Facts:
bagra | ξ 295 | ρ dragrel
bati | ξ 295 | ρ graplun
begur | ξ 295 | ρ klisak
bista | ξ 295 | ρ zimur
bragas | ξ 581 | ρ zugru
bragedrul | ξ 581 | ρ lanem
braplar | ξ 458 | ρ niru
breskem | ξ 295 | ρ bista
brobeflol | ξ 715 | ρ lobin
brosil | ξ 458
brozos | ξ 581 | ρ flote
brutik | ξ 581 | ρ gopla
degral | ξ 458 | ρ doto
dorivek | ξ 581 | ρ skoman
doto | ξ 715 | ρ brosil
dragrel | ξ 581 | ρ bragas
drote | ξ 295 | ρ mabidrik
drupluk | ξ 715 | ρ vime
drutun | ξ 715 | ρ stebram
dudarar | ξ 715
dupi | ξ 715 | ρ zeto
duto | ξ 458 | ρ labal
faflos | ξ 581 | ρ platrek
falas | ξ 581 | ρ drote
figun | ξ 715 | ρ vitok
filoga | ξ 581 | ρ sutren
flofleklo | ξ 458 | ρ tisar
flopes | ξ 581 | ρ trezem
flote | ξ 581
fovimuk | ξ 715 | ρ dupi
fuplem | ξ 581 | ρ vebo
gaflel | ξ 458 | ρ skonu
gigim | ξ 458 | ρ plufa
gogik | ξ 458 | ρ stinepli
gopla | ξ 581 | ρ zeskes
graple | ξ 581 | ρ skisker
graplun | ξ 581
grufitre | ξ 458 | ρ muklon
kebrik | ξ 581 | ρ drupluk
kiflu | ξ 458 | ρ temas
klisak | ξ 295
klivan | ξ 458 | ρ zorol
kodruk | ξ 581 | ρ steplel
kostu | ξ 715 | ρ pigrik
kupi | ξ 295 | ρ plebok
labal | ξ 295 | ρ votrafle
lanem | ξ 581 | ρ punak
liklen | ξ 581 | ρ tufifol
lobin | ξ 715 | ρ vebil
mabidrik | ξ 458 | ρ bati
mabru | ξ 458 | ρ gogik
muklon | ξ 295 | ρ bagra
nadri | ξ 715 | ρ rukla
niru | ξ 715 | ρ stopok
nobrin | ξ 715 | ρ nutre
nunom | ξ 295 | ρ kupi
nutre | ξ 581 | ρ retum
pigrik | ξ 715 | ρ triplal
pladralis | ξ 715 | ρ falas
platrek | ξ 581 | ρ flofleklo
plebok | ξ 458 | ρ roska
plidrem | ξ 295 | ρ sesak
pliflok | ξ 715 | ρ skostes
ploske | ξ 581 | ρ drutun
plufa | ξ 458 | ρ stenik
pofe | ξ 715 | ρ fovimuk
punak | ξ 581 | ρ tronar
purak | ξ 581 | ρ mabru
reke | ξ 715 | ρ nobrin
retum | ξ 715 | ρ ploske
rista | ξ 715
roska | ξ 458 | ρ filoga
rugi | ξ 458 | ρ gigim
rukla | ξ 295 | ρ graple
sagre | ξ 581
sesak | ξ 581 | ρ degral
skisker | ξ 715 | ρ tetrun
skoman | ξ 581 | ρ tusis
skonu | ξ 715 | ρ stidol
skostes | ξ 715 | ρ tradruk
skulen | ξ 715
stadom | ξ 715 | ρ faflos
stebram | ξ 715 | ρ brobeflol
stebrun | ξ 715 | ρ kostu
stekoron | ξ 458 | ρ pliflok
stenik | ξ 458 | ρ braplar
steplel | ξ 295 | ρ bragedrul
stidol | ξ 715
stinepli | ξ 458 | ρ grufitre
stopok | ξ 581 | ρ toli
stugo | ξ 581 | ρ gaflel
stusin | ξ 458 | ρ klivan
sutren | ξ 581
temas | ξ 715
tetrun | ξ 715 | ρ zezu
tigreflik | ξ 458 | ρ pladralis
tikin | ξ 715 | ρ tigreflik
tisar | ξ 581 | ρ fuplem
toli | ξ 581
tradruk | ξ 715
tredredes | ξ 295 | ρ skulen
trezem | ξ 581 | ρ purak
trigo | ξ 715 | ρ stebrun
triplal | ξ 295 | ρ truskol
tronar | ξ 295
truskol | ξ 295 | ρ figun
tufifol | ξ 295 | ρ zomun
tuklun | ξ 715 | ρ stekoron
tunupor | ξ 715 | ρ duto
tusis | ξ 581
vebil | ξ 295 | ρ vesasu
vebo | ξ 715 | ρ reke
vesasu | ξ 581 | ρ tredredes
vime | ξ 458 | ρ kiflu
vitok | ξ 295 | ρ begur
vosko | ξ 295
votrafle | ξ 581 | ρ dudarar
vuflaskor | ξ 581 | ρ tikin
zeskes | ξ 581
zeto | ξ 295 | ρ brozos
zezu | ξ 715 | ρ sagre
zimur | ξ 715 | ρ dorivek
zomun | ξ 715 | ρ rista
zorol | ξ 458 | ρ kodruk
zugru | ξ 581 | ρ tunupor

Known rows:
mabidrik: [ 15  -5 -14  21   4 -27 -14  21 -11 -15 -14   1  14  -2  13 -41   0   6
  -5  -2   7 -40 -10  10   6  16 -16  43  12  -3  13  19   7  -8  22]
zezu: [  6 -22 -31   7  19 -27 -15   7  19 -20  -8 -20  21  -2 -12 -29   5   2
   0  -1  14 -25  -2   7  -4   8 -23  39   9   2   0  38   1  19  27]
kiflu: [  9 -12 -24  10  10 -21 -19  11   2 -13 -13  -6  18  -3  -1 -21  -9  16
  -6  -1  11 -13   2  10   1  12  -2  37  18   7  10  27  -8   5  17]
stugo: [ 10 -10 -25  14   8 -20 -19  14   2 -12 -14  -7  20  -4   0 -25  -6  15
  -5  -1  11 -13   1   8  -1  11  -2  34  18   5  12  28  -6   4  19]
triplal: [ 17 -35 -27   9  22 -32 -23  26 -10 -11 -15   5  11  -7  -3 -34  22  23
  -9   3  21  26   8   9  -1  20  -6   7 -13  12   1  24  -9  -7  16]
lanem: [  4   3 -28  -2  -3  -3   6  11 -16  -8 -20   0  20  -5   1 -12 -12   6
 -12   4  18   0   5   3  -6  28  -6  20  41  11   6  31  16 -11  28]
pliflok: [ 11 -11 -25  15   9 -18 -20  13   4 -13 -14  -6  19  -4  -1 -24  -4  17
  -4  -2  10 -14   2   6   0  12   1  35  18   6  12  29  -7   4  18]
kupi: [  8 -29 -16  12   8 -19 -12  10   8  -5  -1   0  25  -1 -10 -18 -16  28
   0 -11  22 -30   7  -9  -9   4  12  49  14   0  12  32 -19 -23  14]
rugi: [ 10 -14 -27  13  11 -22 -22  12   3  -9 -14 -11  18  -6  -2 -26  -7  14
  -6  -3   9 -16   0   8   0  13   0  33  17   8  17  26  -6   1  18]
stadom: [  8 -10 -26   9   5 -18 -15  13   3 -12 -15  -6  20  -4  -1 -22  -3  16
   1   0   6 -15   3   8   1  10  -1  38  14   7  16  25  -7   8  18]
lobin: [  8  -3 -19  18  -6 -36 -22  15  26  -4 -23  -1  16  -5   2 -63 -14  32
  -8   2  15  -9   1   4 -11  -5 -24  55  25  38  26  31  -8  34  18]
sesak: [ 11  -9 -26  14   8 -19 -19  13   4 -13 -15  -5  20  -4  -1 -25  -2  17
  -4  -2   9 -15   2   6  -1  11   1  35  17   5  13  29  -6   3  19]
gogik: [ 13  21 -21  32   8  -4 -33  17 -10 -10 -20 -18  13   0 -10 -31  -6  14
   9 -10 -21  11  -1  10  -5  -7  14   3  30   1   2  30 -40   6  34]
stebrun: [ 14 -20 -27  11  14 -25 -21  19  -1 -12 -15   0  16  -5  -1 -29   8  21
  -6   0  14   3   4   8  -1  15  -3  22   4   8   7  26  -8  -1  18]
trezem: [ 16  11 -21  15   7  -3 -26  16   3 -19 -16 -15  12  -1  -5 -23  -3  16
  -3  -9 -11   4   1   6  -2   1  10  21  24   7  10  33 -27   3  29]
tronar: [  1 -14 -22  -5   9 -20 -16   4  -7 -12 -10  -6  14  -1  -2  -7 -24   6
 -13   4  18  -4   3  17   7  21 -10  47  27  11   2  23 -15   6  17]
bagra: [  4  -7 -34  57   7 -32 -30  13  -9  14 -19  -1  34  -4  -2 -47 -10   8
  19   7  26 -21   1  20   0  -1  -2  32  24 -10  -2  14  -4   7  14]

Rows:
No name comes twice in this set of rows, the named rows included.
[ 11 -14 -26  14  10 -22 -21  15   1 -12 -14  -4  18  -4  -1 -26  -2  17
  -5   0  12  -8   2   8   0  13  -2  30  14   7  11  28  -7   2  19]	trigo
[  4 -22 -21  -2  13 -26 -25   7  -4 -12  -9  -5  12  -1  -3 -13 -19   8
 -10   4  17   1   3  19   9  18 -10  45  16  11   0  21 -20   7  15]	klisak
[  4  -1 -26  -1   1 -10  -4  10 -13  -9 -17  -2  19  -4   0 -13 -13   7
 -11   3  17  -2   4   8  -2  23  -7  28  34   9   6  29   6  -5  24]	punak
[  8  -1 -21  15  -8 -33 -16  14  24  -2 -27   0  16  -4   2 -61  -9  29
  -3   0  15 -10   2   3 -10  -6 -24  56  21  38  26  28 -11  34  17]	vebil
[ 17  -4 -16  21   5 -26 -13  21  -8 -16 -15   1  14  -1  12 -42   2   9
  -5  -4   8 -40 -10   8   5  16 -14  43  11  -2  15  21   8  -9  22]	tigreflik
[ -2 -22 -23  -1  -1 -13 -13  21 -12 -22   0 -10  31  -7   0  -3  -3  20
   6  12 -12 -19   5  14  -1   7   8  25  10  -8  25  22  -4  18  17]	vebo
[  9 -16 -22  12   8 -20 -18  13   4 -10 -10  -4  21  -3  -4 -22  -9  20
  -3  -5  15 -20   3   2  -3   9   3  39  17   5  12  29 -10  -4  17]	nunom
[  0 -28 -21  17   7 -25 -40  22 -12 -25   8 -13  34  -8   2  -7 -18  22
 -16  13  -4 -13   0  18  -3  12   8  14  23 -12  17  38   4   7  23]	nobrin
[  9 -19 -32  11  18 -24 -13   9  23 -19 -11 -19  22  -3 -11 -33  10   7
   2  -3  12 -27  -2   3  -6   9 -19  36   8   1   5  40   4  16  27]	rukla
[  9  13 -24  42   9 -13 -34  16 -15  -1 -22 -15  19   0  -9 -35  -8  13
  15  -6 -12   3  -2  12  -4  -3   9   4  28  -3  -1  25 -32   8  30]	stinepli
[ 11 -20 -29  13  17 -25 -24   8   3  -4 -16 -19  15 -10  -3 -28 -12  10
 -10 -10   5 -19  -2   7   3  15   6  28  17  12  25  26  -6  -3  18]	gigim
[  1 -28 -20  26  11 -32 -50  21  -9 -24   9 -12  33  -7   4 -12 -23  25
 -24  12   3 -10  -2  19  -3  12   7  10  27  -8  14  43   5   4  24]	nutre
[ 15 -27 -27  11  18 -28 -23  22  -5 -12 -15   2  13  -6  -1 -30  15  22
  -8   0  18  13   6   8  -1  17  -3  16  -5  11   5  26  -7  -4  16]	kostu
[ 15  -6 -19  18   6 -23 -16  18  -3 -15 -15  -3  16  -3   7 -35   2  12
  -5  -3   9 -31  -6   7   2  14  -9  40  13   0  14  23   3  -4  21]	tikin
[  2 -22 -22  -2  15 -27 -26   3  -4  -9  -9 -14  13  -3  -3 -11 -27   4
 -12   0  13 -10   0  19  11  17  -6  48  21  12   8  20 -19   7  15]	toli

Now the same nodes, written a new way:
Known rows:
truskol: [-29  -4 -16 -31 -10  -2 -43  28  12  15 -11  18  10  -5  13  12  -6  20
 -13   8 -26   9  35 -26  -7  19  30  30  -3 -28 -21   8  -2   7  38   1
  -2  20 -30 -19   9  -3 -22   3 -31 -34]
stebram: [-18 -13 -27  -2  18   0 -20  36  22   3   8 -18  12   2   6  14  21  -2
  -7 -20  19   3   1  27   0   3 -12 -19   0  -5   8 -11  -2 -14 -10  29
  32   4  -2  15  -1 -33 -13  -7  36 -11]
skisker: [-30  26  28  11  -3  20  15  -8 -39  11  25  31  16  34 -21 -35  23   6
 -27 -65  10  12  -8   2 -18 -18   5  39  11  -7  -9 -33 -24 -34  10   2
  18   5  -3   9 -32  -1  -6 -31   5 -30]
stenik: [ -2  15   5  37   7 -41 -16  25  -2  23  11 -11  28  12 -26  13  31 -30
 -13 -32 -25  -4  25  28 -42  -9 -13  -4   2   6 -31 -16 -14  -2   5 -25
 -41  -1  -8 -10 -32  27  17  25  28  27]
plufa: [ -1  12   4  34   7 -35 -14  21  -1  21   9 -10  25  11 -21  11  30 -25
 -11 -27 -22  -2  21  24 -36  -7 -13  -3   2   5 -26 -14 -11  -2   5 -20
 -33   0  -7 -10 -27  25  16  20  24  22]
sagre: [  6 -21   1  -3  -3  10  14 -13 -35   7 -26   4   4  18   2   7 -19 -18
  -8 -32   5 -12  14 -16 -14   5  18  -5   2  -5  29   4  -7 -22   2 -12
  -6 -21  30  28  -1  -4 -11  17 -21   2]
stusin: [ 6  2  0 -5 -4  4 -3  2  7 -1 -2  4 -6 -4 -1  5 10 11  0  8  4  1 -2  7
  1 -6  1  2 -3  2 -4 -4  1 -2 -2 -1  0  4 -4  3 -5  5  0 -4  6  2]
dupi: [ 56 -22   7  21  26   5   0 -13 -16  37  12 -23 -18   1   1 -40   0  40
   9  35 -16 -18 -33  -4   8   7   8  -6  -6  14  23  28  20  38   1  19
  36 -21 -12 -26 -45   4   4  15  -9 -23]
stekoron: [-2  5  0  3  1  0  1  1  4  2  6  0  1 -1 -2 -6  5  5 -1  4 -4  1 -4 -1
  0 -3 -1  3  0  2 -4  0  1  4  1  4  5  7 -2 -6 -3  3  4 -2  6 -2]
zugru: [-23  13  -1  25 -24   1  -5  -3 -27 -42   8  -9   3 -22  33  -6   8  26
   1  11   8   9 -14  20  20  -9 -25  16 -26  -6  27   4  -4  51 -15  -6
 -20  -6 -27   6  15   8   0 -28  -7  19]
skoman: [-25  13  -9  11 -12  14  27   4  18  -4  -4   9   4   1  -5   2   1 -10
   2   1 -12   0  -6 -27 -11 -12   1  10   5  -5   3  16   5  -3  -1  12
  15  35  29   2   8  19  11   0  29  15]
faflos: [ 11  -6  12   5  15  -1  16  -1  -1  -3  16   1  -8  -1  -7 -13  -8  10
 -20  11  -7  29  -5   7   5   4   6 -13   3  10 -15 -11   0  -2  15 -14
 -13  -2   1 -18  37   1  18  -5  -6  -6]
degral: [-1  4  1  4  1  3  3  1  4  2  6  1  0  0 -4 -6  5  4 -1  3 -5  2 -4 -1
  0 -1  0  3  0  2 -4  0  3  4  2  4  6  6 -1 -6 -3  3  4 -2  6 -1]
tredredes: [ -5 -14 -19  -1  16   4  -5  11   6  -3   7 -16  18   2  -8   5   7   9
 -19 -18  -4   5   9  21   7   7  18 -23  -8   8  -5  -9   4  -9   8   9
   9  -1  -1   8  17 -11   8   2  12  -3]
gopla: [ 1  0  0 -1  0  0  1 -1  1 -1  1  0 -1  0 -1 -2  0 -1  1 -1 -1  0  0 -1
  0  1  0  0  1  0  0  0  1 -1  0 -1  0  0  0  0  0  0 -1  0 -1  0]
sutren: [ 11 -24  -6  -2  -3  11  17 -11 -22   6 -31  -2  -1  10   4  11 -24 -16
  -2 -15  -2 -14   9 -23 -13   6  19 -11   2  -2  31  18   1 -11  -1  -7
  -4 -15  35  23   5   2  -6  23 -14  10]
breskem: [-12   9  -2   5  -4   5   9   2   9  -1   2   4   2  -1  -2  -2   5   0
   0   3  -5   2  -4  -7  -3  -6   0   5   2  -2  -3   5   1   2  -1   6
   8  16   7  -3   2   9   6  -4  14   4]

Rows:
No name comes twice in this set of rows, the named rows included.
[ 17 -23   1  -8  -4   3  10 -17 -21  -2 -34  -4   5   8   8  15 -29 -24
  -2 -14   5 -17  14 -15  -3  13  18 -14   1   1  20   7   2  -9  -5 -10
 -10 -24  34  21   6  -7 -11  24 -25   9]	graplun
[  1   6   3  19   6 -24  -8  13  -2  13   4  -7  15   8 -13  10  15 -21
  -7 -21 -13  -3  16  14 -24  -4  -7  -2   2   2 -14  -8  -8  -3   2 -15
 -26  -5  -3  -5 -14  14   8  16  13  16]	stopok
[-6  2 -2 -4 -2  0 -8  7  5  2  1  4  2 -2  1 -1  2  6 -2  4 -6  4  4 -3
  0  1  3  7 -1 -4 -7  0  1  3  5  2  2  6 -7 -6  1  0 -2 -2 -2 -6]	trigo
[  2 -20  -8  -2  -6  12  20  -9 -19   3 -31  -1   2   9   5  13 -24 -22
  -2 -17  -1 -13  12 -25 -14   4  18 -10   2  -4  30  16   0 -14  -2  -8
  -5  -8  39  26   9   3  -5  22 -10  15]	tusis
[-19  11   0  30 -25   5  -1   0 -27 -40   4  -9   3 -19  37  -6  12  30
  -5  13   5  12 -16  21  18  -9 -21  19 -25  -6  26   3  -2  54 -15  -5
 -16  -4 -22   7  12  11   1 -27  -5  16]	tunupor
[ 17 -29  -7 -11  -6  11   7 -12 -20   4 -35   2  -7   6   6  21 -19 -12
  -2 -11   8 -14  14 -10  -8   4  20 -14  -2  -1  28   8  -2 -18  -4 -14
 -14 -19  28  32   3  -1  -9  21 -20  13]	tronar
[ 3  0  5  2  6 -1  6  1  1 -1  8  0 -2 -1 -4 -5 -2  5 -6  4 -3 12 -2  4
  3  0  1 -3  1  4 -7 -4 -1  0  6 -4 -4  0 -2 -9 13  1  8 -4  1 -4]	stadom
[ 43 -21   4  14  19   5   1 -10 -17  28   4 -16 -14   0   1 -27  -4  27
   7  23 -10 -14 -21  -5   6   6   7  -7  -4  10  22  22  14  27   0  11
  22 -20  -4 -17 -32   2   1  15 -11 -15]	brozos
[-15   1  -7 -11  -5   1 -20  14   8   7  -2   9   4  -3   4   2   1  13
  -7   4 -14   4  14 -12  -3   7  13  15  -2 -13 -12   4   1   5  17   2
   3  12 -15 -11   2   0  -8   0 -11 -17]	stebrun
[ 10 -25  -5   0  -7   9  11 -11 -29  -2 -30  -4   1   6  11  14 -23 -13
  -5 -16   3 -11  13 -13  -9   7  16 -10  -4  -4  34  11  -1  -5  -5 -11
 -14 -21  28  27   9  -2  -8  20 -22  12]	dudarar
[ -7  10  -6 -15  11  -7  -2 -10  10   3  19  -4  -6  -4 -22  -9  -5  -8
  29   0  -6 -12  -1  -9  11  -1  -5  -8   4   9  -2   8   3 -11   2   6
   4   3 -15  -7  -5   0   7   1   4   3]	trezem

The same nodes again, as new rows of numbers:
Known rows:
purak: [ 11 -25   2  17 -11 -17  -9   5  27  11  -6  43]
dupi: [-5  6  3  2  0  8 -1  4  7  2  3  6]
zugru: [ -5 -48  18 -28  -6   1  14  21 -11  14   7 -55]
ploske: [ 10  40  -3  15 -14   4  16 -24 -45  10 -18 -19]
retum: [  2  33  -5  15 -16  -3  21 -28 -39   8 -13 -17]
fuplem: [-34   9  -9  12 -17 -20  30 -23   6  -3  16  -1]
plidrem: [-2  0  1  1 -1  4  1  1  2  2  0  2]
sesak: [-3  1  2  2  0  5  2  2  4  3  0  4]
stusin: [ -2 -10   0  -2  -4   9   2  -2   1  -1  -7  10]
klivan: [ -4 -27  -1  -7 -10  22   4  -7  -2  -6 -17  28]
mabidrik: [ -5 -53  -4  25  28  13  -3  23  -7  -6  -1 -26]
graplun: [ 11  -5  -7  -4   8 -23 -13   4 -19 -18   5 -14]
stugo: [-1  0  1  1  0  3  1  0  2  2 -1  2]
stadom: [-7  1  0  2 -2  0  4 -1  4  1  3  2]
nobrin: [-16  19  -9  15 -17 -15  29 -30 -19   3   0 -11]
gogik: [ 17 -45   4  19 -15 -30 -10   9  32  15  -7  50]
tigreflik: [ -7 -51  -3  25  28  17  -3  24  -5  -5   0 -23]

Rows:
No name comes twice in this set of rows, the named rows included.
[-14  65  28   6 -21  25 -23  30  20  -5  41  16]	skisker
[  6 -15   1  12  -7 -10  -5   4  19   8  -4  30]	trezem
[ 24  51   7  11  -9  21  -2  -7 -45  12 -21 -13]	lobin
[ 17  35   6   7  -6  15  -4  -3 -29   8 -13  -8]	vesasu
[ 18 -51   6  15 -17 -31  -9  11  29  17  -6  43]	stinepli
[ 16  15  -5  -7   2 -22 -14  -1 -24 -16   2 -10]	skulen
[ -6  41  16   2 -13   8 -17  17   8  -7  27   7]	zezu
[-26   6  -3   7 -10  -9  17  -9  12  -2  15   4]	platrek
[ -7  25  -8  15 -16  -9  26 -29 -29   5  -7 -15]	nutre
[ 24  53   6  13 -10  19   0 -11 -51  12 -22 -16]	brobeflol
[ 16 -56   8   9 -16 -29  -5  14  25  18  -5  29]	grufitre
[ -5 -43  -2 -12 -16  30   6 -11  -5 -11 -26  39]	zorol
[ -7 -69  -4  32  37  19  -5  31  -9  -7  -1 -33]	falas

